Below is a small trained network, with its code and all its weights. Each question gives an input and a class and asks what happens when units are switched off, that is, made to give their printed mean instead of their output.

import numpy as np


def w(rows, s, z=0):
    codes = np.array(rows[::2]) - 128.0
    scale = np.full(codes.shape[1], s)
    scale[-1] = z or s
    return codes * scale


def norm(h):
    return h / np.sqrt((h * h).mean(-1, keepdims=True) + 1e-5)


def f(y):
    return np.maximum(y, 0)


def log_softmax(a):
    a = a - a.max(-1, keepdims=True)
    return a - np.log(np.exp(a).sum(-1, keepdims=True))


def net(x, mask):
    res = np.array(x, float).reshape(1, 7) / 4 @ E
    u = 0
    for l in range(3):
        y = f(norm(res) @ A[l][:, :-1].T + A[l][:, -1])
        res = res + np.where(mask[u : u + 8], y, B[l][:, -1]) @ B[l][:, :-1]
        u += 8
    return log_softmax(norm(res)[-1] @ U[:, :-1].T + U[:, -1])


A, B = {}, {}
E = w([
[69,100,126,130,114,129,1],'x0',
[129,127,130,131,125,129,128],'x1',
[248,67,121,111,114,110,80],'x2',
[128,128,128,131,128,127,128],'x3',
[128,128,130,128,131,127,128],'x4',
[100,9,143,162,140,149,163],'x5',
[128,127,126,124,125,129,128],'x6',
],0.0045)
A[0] = w([
[135,130,130,125,132,132,141,90],'L0N0',
[152,155,133,137,128,134,225,238],'L0N1',
[90,120,130,110,125,131,83,103],'L0N2',
[246,104,128,119,127,121,155,82],'L0N3',
[123,128,146,139,145,119,104,152],'L0N4',
[213,93,127,135,125,127,73,5],'L0N5',
[93,28,136,123,133,136,165,176],'L0N6',
[108,121,122,130,138,114,125,53],'L0N7',
],0.013,0.0024)
B[0] = w([
[94,149,113,129,132,123,137,139],'L0N0',
[145,31,124,76,144,70,77,255],'L0N1',
[104,159,167,145,101,147,190,191],'L0N2',
[132,242,177,207,135,205,140,234],'L0N3',
[68,117,104,114,90,136,147,156],'L0N4',
[145,11,119,60,165,54,104,215],'L0N5',
[144,89,64,254,89,78,130,232],'L0N6',
[65,116,189,109,141,111,178,138],'L0N7',
],0.0099,0.0085)
A[1] = w([
[96,179,141,72,105,206,173,45],'L1N0',
[131,167,132,107,188,127,150,77],'L1N1',
[142,199,153,107,141,201,105,7],'L1N2',
[131,127,104,7,140,140,68,50],'L1N3',
[150,133,48,173,91,123,149,104],'L1N4',
[161,177,161,205,121,191,153,115],'L1N5',
[106,119,216,40,157,168,115,223],'L1N6',
[129,92,136,116,97,136,68,103],'L1N7',
],0.013,0.002)
B[1] = w([
[167,114,141,141,120,134,11,186],'L1N0',
[98,81,134,145,86,125,157,162],'L1N1',
[88,32,154,95,60,137,165,189],'L1N2',
[154,249,108,132,181,80,164,254],'L1N3',
[126,179,174,29,168,166,127,231],'L1N4',
[199,167,127,147,143,180,121,236],'L1N5',
[131,178,128,21,54,57,174,254],'L1N6',
[107,108,131,108,142,103,167,209],'L1N7',
],0.016,0.0055)
A[2] = w([
[147,117,155,88,70,156,95,22],'L2N0',
[122,108,111,86,49,88,109,111],'L2N1',
[42,194,96,194,105,209,174,52],'L2N2',
[105,109,115,170,95,163,146,74],'L2N3',
[158,89,105,110,79,199,83,67],'L2N4',
[109,4,50,94,183,107,69,1],'L2N5',
[145,90,126,104,143,67,100,123],'L2N6',
[169,191,108,108,66,154,162,21],'L2N7',
],0.014,0.0015)
B[2] = w([
[75,80,91,78,61,177,101,210],'L2N0',
[211,205,134,180,212,164,82,254],'L2N1',
[163,28,145,48,22,204,210,205],'L2N2',
[167,154,149,36,122,131,161,151],'L2N3',
[107,214,117,125,173,69,159,192],'L2N4',
[49,11,159,197,157,85,56,238],'L2N5',
[29,135,82,184,91,144,166,240],'L2N6',
[63,25,113,142,136,126,165,243],'L2N7',
],0.012,0.0072)
U = w([
[120,193,99,83,155,54,178,205],'0',
[141,72,147,71,70,195,189,168],'1',
[67,52,130,195,160,102,84,205],'2',
[219,147,153,194,185,177,124,40],'3',
[112,190,114,108,96,174,8,7],'4',
],0.014,0.0016)

Each question gives the input, the list of numbers given to net, and the class t.
The units are the neurons (one row each of A and B). Each row of codes is followed by its name. A weight is (code - 128) times the scale printed after its matrix; where a second scale follows, it is the last column's (A, B and U).
mask holds one flag per neuron, layer by layer. A switched-off neuron (its flag False) gives its mean, the last column of its row in B, instead of its output. The means were averaged over made-up inputs and are rounded, as every weight is.
A unit's drop is (log p(t) with every unit on - log p(t) with that unit switched off) / (log p(t) with every unit on - log p(t) with every unit switched off).
The circuit of an input: a set's keep is (log p(t) with only the set's units on - log p(t) with every unit switched off) / (log p(t) with every unit on - log p(t) with every unit switched off). Starting from the 12 units with the biggest drops (on a tie, the unit counted first), units are removed one at a time, each time the one whose removal leaves the highest keep (on an exact tie, the one counted first), for as long as the keep stays at least 0.8.
circuit, biggest first: the units of the circuit, biggest drop first
unit that matters most: the unit with the biggest drop
top k neurons: the k neurons with the biggest drops, biggest first
top k neurons in layer l: the k neurons of layer l with the biggest drops, biggest first
drop of u: that unit's drop, to one decimal
input [6,8,7,1,-8,0,8], class 0: circuit, biggest first -> L0N6; L1N3
input [5,1,-7,3,-4,-7,2], class 4: top 4 neurons -> L0N6; L1N0; L0N1; L0N3
input [-7,-1,-5,6,0,1,-3], class 2: top 2 neurons -> L0N1; L2N5
input [7,-5,-5,-6,8,-7,-2], class 4: circuit, biggest first -> L0N6; L1N0; L0N1
input [1,-1,-6,-1,5,4,0], class 1: top 2 neurons -> L0N5; L0N1
input [-8,1,-8,-8,8,1,0], class 2: top neuron in layer 1 -> L1N4
input [0,-5,3,-3,7,-8,-5], class 1: circuit, biggest first -> L0N1; L0N6; L1N2
input [-4,-5,1,3,-3,3,-5], class 3: top 2 neurons -> L0N3; L0N5
input [-5,-8,5,-7,-5,-8,5], class 1: top 2 neurons in layer 0 -> L0N3; L0N6
input [4,0,-5,-2,-7,-4,-3], class 4: top 2 neurons -> L0N6; L1N0
input [-6,0,0,5,-7,7,6], class 2: top 4 neurons -> L0N1; L0N2; L1N3; L1N6
input [-8,-7,6,2,-2,2,4], class 3: top 2 neurons -> L0N3; L0N1
input [-3,-8,1,-7,5,3,-3], class 3: top 2 neurons -> L0N3; L0N5
input [-4,6,6,2,4,4,6], class 3: unit that matters most -> L0N3
input [-1,2,2,-3,8,6,-1], class 3: top 3 neurons -> L0N3; L1N6; L0N1
input [0,3,7,-1,-5,4,8], class 3: top 2 neurons -> L0N3; L0N1
input [-1,-3,4,-3,-2,7,1], class 3: top 3 neurons -> L0N3; L0N1; L1N6
input [5,-2,6,-5,1,-3,-5], class 0: top 2 neurons in layer 0 -> L0N6; L0N5
input [-5,-3,1,0,-5,6,-2], class 3: top 2 neurons in layer 0 -> L0N3; L0N5
input [7,8,-1,-3,8,8,-7], class 1: top 2 neurons -> L0N1; L0N5
input [-4,-1,3,8,1,-7,2], class 1: unit that matters most -> L0N3
input [6,-7,-3,-1,-8,0,0], class 4: top 2 neurons in layer 0 -> L0N6; L0N3
input [-1,0,8,-7,-3,-8,1], class 1: top 3 neurons in layer 0 -> L0N3; L0N1; L0N6
input [5,1,8,-2,-5,-6,-7], class 0: top 2 neurons -> L0N5; L0N6
input [6,3,0,7,4,0,-6], class 4: top 2 neurons -> L0N6; L0N1
input [-4,-3,3,-4,-1,-4,-8], class 1: top 2 neurons -> L0N3; L0N6
input [-1,-4,2,-3,-7,-8,2], class 1: unit that matters most -> L0N1
input [-8,5,-8,-7,-4,8,-6], class 2: drop of L0N1 -> 0.1
input [8,-1,-7,2,2,-7,5], class 4: drop of L0N6 -> 3.1
